Each row of numbers belongs to one of the elements below and depends on some of the facts about them. Some rows are named. Which element is each other row?

Facts:
Θ: is of sort; Ω: belongs to class; ψ: refers to; δ: uses
studrem (Θ 772) (Ω 201) (δ bodrur)
brustukun (Θ 512) (Ω 230) (ψ lobron geno batra) (δ flostaga)
draden (Θ 512) (Ω 790) (δ plekol)
skatetrom (Θ 396) (Ω 230) (ψ brepapli ruve nubros) (δ flostim)
gribrale (Θ 396) (Ω 625)
brepapli (Θ 985) (Ω 157)
flostaga (Θ 512) (Ω 625) (δ rugis)
vogrem (Θ 772) (Ω 625) (ψ plonis) (δ brustukun)
kituk (Θ 772) (Ω 230) (ψ studrem mabi kalil) (δ nadror)
trados (Θ 472) (Ω 230) (δ drubraze)
klozu (Θ 200) (Ω 290)
dosener (Θ 200) (Ω 157) (δ vogrem)
kluso (Θ 200) (Ω 157) (δ klema)
zudoklam (Θ 772) (Ω 157) (δ brodur)
steflik (Θ 512) (Ω 790)
bubebar (Θ 512) (Ω 290) (δ giflor)
dabreflus (Θ 512) (Ω 201) (δ klival)
gasu (Θ 772) (Ω 157)
tumak (Θ 985) (Ω 790) (δ skatetrom)
plonis (Θ 512) (Ω 201)
noge (Θ 512) (Ω 157) (δ zoga)
luso (Θ 200) (Ω 230)
kalil (Θ 472) (Ω 290)
drozek (Θ 200) (Ω 230) (δ kluso)
fege (Θ 985) (Ω 157)
klival (Θ 772) (Ω 201) (δ nubros)
dadir (Θ 200) (Ω 290) (δ brugre)
trostum (Θ 772) (Ω 201) (δ zudoklam)
ziske (Θ 772) (Ω 625) (δ bubebar)
gupler (Θ 396) (Ω 625) (δ stokle)
geroze (Θ 200) (Ω 625)
tisin (Θ 772) (Ω 625)
neklal (Θ 772) (Ω 201) (δ dadir)
moplur (Θ 985) (Ω 290) (δ boben)
nobro (Θ 396) (Ω 157) (δ gupler)
plekol (Θ 396) (Ω 290) (δ steflik)
bigostin (Θ 472) (Ω 157)
nubros (Θ 200) (Ω 625) (δ nobro)
batra (Θ 985) (Ω 157) (δ kedom)
pepo (Θ 396) (Ω 201)
brone (Θ 200) (Ω 230) (ψ giflor) (δ trunor)
pletru (Θ 472) (Ω 625) (ψ tumak luso graklugran) (δ gutak)
drona (Θ 985) (Ω 230)
trunor (Θ 472) (Ω 790) (ψ draden klozu)
graklugran (Θ 512) (Ω 157)
deman (Θ 512) (Ω 230) (ψ tisin brepapli)
lobron (Θ 200) (Ω 201) (δ skatem)
rugis (Θ 772) (Ω 201) (δ trados)
ruve (Θ 772) (Ω 201)
patro (Θ 200) (Ω 201) (δ drideklil)
ronil (Θ 396) (Ω 625) (δ drona)
stokle (Θ 985) (Ω 157) (δ ziske)
flostim (Θ 985) (Ω 290) (δ fege)
mudris (Θ 985) (Ω 201)
zodal (Θ 985) (Ω 201) (δ stagaras)
debrel (Θ 396) (Ω 157)
nadror (Θ 396) (Ω 157) (ψ studrem) (δ zodal)
mabi (Θ 512) (Ω 230) (δ moplur)
ploklu (Θ 512) (Ω 230)
riplasun (Θ 772) (Ω 290) (δ deman)
drubraze (Θ 512) (Ω 625) (δ ronil)
patrak (Θ 396) (Ω 157) (ψ geroze brugre)
bodrur (Θ 396) (Ω 201) (ψ brugre noge) (δ kituk)
lazato (Θ 396) (Ω 230) (ψ drubraze gruger stotem) (δ numusa)
foran (Θ 200) (Ω 201) (ψ trados geroze mudris)
numusa (Θ 985) (Ω 790)
kedom (Θ 772) (Ω 157) (ψ moni pepo dosener) (δ gribrale)
stotem (Θ 772) (Ω 625) (δ tisin)
geno (Θ 396) (Ω 790) (δ lazato)
skivuk (Θ 472) (Ω 790) (ψ gribrale geroze plonis) (δ brone)
deplu (Θ 200) (Ω 290) (δ trostum)
drideklil (Θ 200) (Ω 201) (ψ geno fege gasu) (δ drozek)
skivabran (Θ 472) (Ω 625) (ψ deplu gribrale ploklu) (δ flomemes)
trane (Θ 772) (Ω 201) (ψ tisin dadir)
zanu (Θ 200) (Ω 157) (ψ dosener trostum bigostin)
skatem (Θ 472) (Ω 230)
giflor (Θ 396) (Ω 230)
flomemes (Θ 396) (Ω 157) (δ lobron)
gruger (Θ 772) (Ω 157)
stagaras (Θ 396) (Ω 290) (ψ drozek draden debrel noge dabreflus) (δ geno)
zoga (Θ 512) (Ω 290) (ψ brodur moplur stotem dabreflus) (δ batra)
moni (Θ 200) (Ω 230) (δ studrem)
gruse (Θ 512) (Ω 201) (ψ drozek flostaga) (δ trane)
gutak (Θ 985) (Ω 790)
klema (Θ 985) (Ω 230) (ψ nubros) (δ klozu)
brugre (Θ 772) (Ω 290)
boben (Θ 512) (Ω 790) (δ tumak)
gugri (Θ 985) (Ω 201) (δ gruse)
brodur (Θ 472) (Ω 290) (δ kalil)

Named rows:
numusa: [ 12.7   1.9   1.6  -6.9   1.0   2.2  -8.6 -15.5  -1.6   2.2   4.3]
gasu: [ -7.5  30.0 -12.8   1.5   7.0  -6.7  -3.6  20.8   8.7   3.0   2.6]
moplur: [ -7.1  -3.0  -2.7   6.8  -9.2  -8.3   8.3 -21.0   6.8  -1.3  -3.5]
boben: [-12.0  -3.3  10.8 -11.2  13.5  -3.2  28.5  22.0  -3.5  -6.2  10.3]
pepo: [ 14.4  -3.4   9.8  -5.9   6.5   4.7 -17.5 -46.7 -22.9   3.8  -3.6]
kedom: [  3.8  -0.7 -11.5  -1.4   8.5  11.0  12.6  26.0   4.3  -0.1   6.1]
dosener: [  6.8   8.0 -15.4   3.1 -36.2  19.6  -7.8   7.3  -1.3  15.8 -12.3]
gribrale: [  5.2  14.9   9.3   6.5  -9.0  11.1 -39.9 -32.3 -21.2  -1.6  -9.8]
skivuk: [  0.2 -21.8  -0.1  -0.6  29.8 -22.3  27.5   1.2  12.0  -5.6   6.7]
plonis: [-13.7   3.2  23.7 -14.1   7.1 -15.8  -6.9  15.2   1.2  -8.0  13.5]
patro: [ 16.5 -30.0   0.4  -1.0 -18.1   2.6  -7.7 -12.7   3.6  13.4  -6.6]
nobro: [ -2.7  -2.5 -14.9   9.6  14.8   2.5  16.9 -33.5 -14.4   2.5  -1.5]
nadror: [ 11.3   0.7 -18.8   4.8   6.7   8.7  19.6 -12.4  -1.9  -7.8 -22.4]
studrem: [ -5.5 -12.9   0.8  -3.5   4.9 -15.1   7.6   4.3  10.7   3.9 -11.1]
flostaga: [-27.2   9.7  21.7   1.8   3.6  -4.7  -1.7  21.0  -7.3  -7.6   7.6]
draden: [-18.1   8.8  20.6  -8.6 -17.4 -11.5  11.8   8.6   3.7  -9.4  14.8]
drona: [-3.6 15.3 -4.9  5.3 11.4 -6.1 -7.1 -6.3 -0.6 -1.3 -1.1]
ronil: [ -4.7   1.4   0.1  12.1  22.7  -1.1  -7.5 -34.1 -18.9  -2.0 -13.7]
pletru: [ 2.4 -6.3  4.7  0.5 21.9  8.3 -7.8 19.9 -9.4 -6.7  0.3]
lobron: [ 12.0 -23.2   3.4  -3.1 -20.8   5.0 -13.6 -13.3   2.2  15.4  -3.6]
skatem: [-10.2  21.0  -2.3   3.0  21.0 -13.1  -3.8   2.8   6.4  -5.5   1.6]
foran: [ 19.8 -33.8  -1.9   1.8   6.5 -19.3   3.6 -22.2  22.5   6.6  -0.7]
kluso: [  2.9  -3.0 -20.3   8.7 -11.6   1.8   9.1   5.1   9.9   9.1  -9.5]

Rows to name:
[  4.6  -9.9   1.0  -4.5 -11.1   8.0   5.3 -13.6  -8.9   8.4  -3.3] : tumak
[-16.3   8.9   5.9  -8.7  14.8  -5.4  13.8  29.5  -4.9  -6.8  15.9] : bubebar
[  1.1  30.1  -4.4  -1.5 -10.0  16.0 -18.4  -3.2  -7.8   4.7   1.1] : brepapli
[ -0.6   9.1  -8.7   1.4 -15.2  20.1  -5.8   6.6 -10.5   3.5  -5.8] : batra
[  7.4 -21.1   8.3  -7.0   3.1   0.6   1.1 -15.8  -5.1   2.3  -0.2] : gugri
[ -9.1  -6.0   3.0   6.6  31.5 -12.8  11.7  11.6   4.2  -9.0  -2.5] : skivabran
[ -9.9   9.7  13.2 -16.0  17.5 -14.0   5.4  22.0  -2.3  -8.4  18.6] : steflik
[ -8.7   3.0   1.4   2.4 -11.0   5.4  -0.2   5.7  -6.7   0.7   5.8] : trados
[  8.5  -6.2 -10.1  -1.8  -0.1  12.1  18.1  33.0  11.7  -6.7 -11.3] : kituk
[-4.3  0.6 -8.3  3.3 15.3 -9.8  8.0 -6.8 -0.1  2.0 -1.4] : flostim
[ -3.1  20.5   6.8  -0.8 -26.5  -5.1 -16.3  -0.7  10.6  -3.9   9.8] : brugre
[  9.5   5.8 -22.7   5.5  13.2  -1.4   3.9   8.5  16.6   7.2  -4.2] : zanu
[ 13.4   8.7  -1.3   3.8 -45.0   5.9 -23.2 -14.9  13.9   5.6   1.4] : klozu
[  6.7   3.4 -10.2   7.5  15.8  -7.0   1.8 -39.7   3.4  -7.4   4.4] : patrak
[ -0.8 -12.2   5.7   6.0   1.3   4.9  -7.6  17.4  -2.6  -2.1  -1.3] : vogrem
[  8.0 -10.6  11.8  -5.6  -1.9  -7.7   3.7 -11.6  11.2  -8.1  10.6] : trunor
[ -5.7   0.7  -5.5   2.5   6.3 -15.7  14.6  22.0   9.9   0.7   0.7] : riplasun
[ 12.0  -2.6  -0.7  -7.4 -11.8  17.8  -2.5 -34.6 -13.9   1.7 -19.8] : geno
[  7.4 -12.4 -17.8   7.2  39.5   1.6  14.1 -11.9 -12.0  -1.4  -9.3] : skatetrom
[ -2.5   8.9  -8.2  17.0 -39.1  -0.5  -3.5 -16.3  15.8   9.0  -7.8] : drozek
[  5.0  -4.5  11.0 -10.1   8.0  -2.0 -17.5   7.1   0.1   7.1   6.6] : ruve
[  7.2  18.1  -2.1   2.9  -6.9  16.4 -22.3 -34.4 -15.4   0.0   0.4] : giflor
[ 11.5 -21.6   6.7 -10.0  23.9  -7.5  -5.2  12.4   4.2   2.6   8.8] : trane
[-15.3  24.9  -2.6  -4.5  47.9 -19.7  18.7  47.5   3.8 -12.8  13.3] : deman
[ -7.5 -13.8  20.9 -11.4  15.3 -15.1  13.1   8.2   8.2 -13.7  14.8] : gruse
[-22.0   2.4  -4.7   0.8  47.5 -16.7  32.3  41.5  -1.8  -6.3  12.0] : brustukun
[ -4.2   7.9   6.9  -1.0 -23.4   0.0   0.1  -7.1   2.5  -1.3   8.7] : brodur

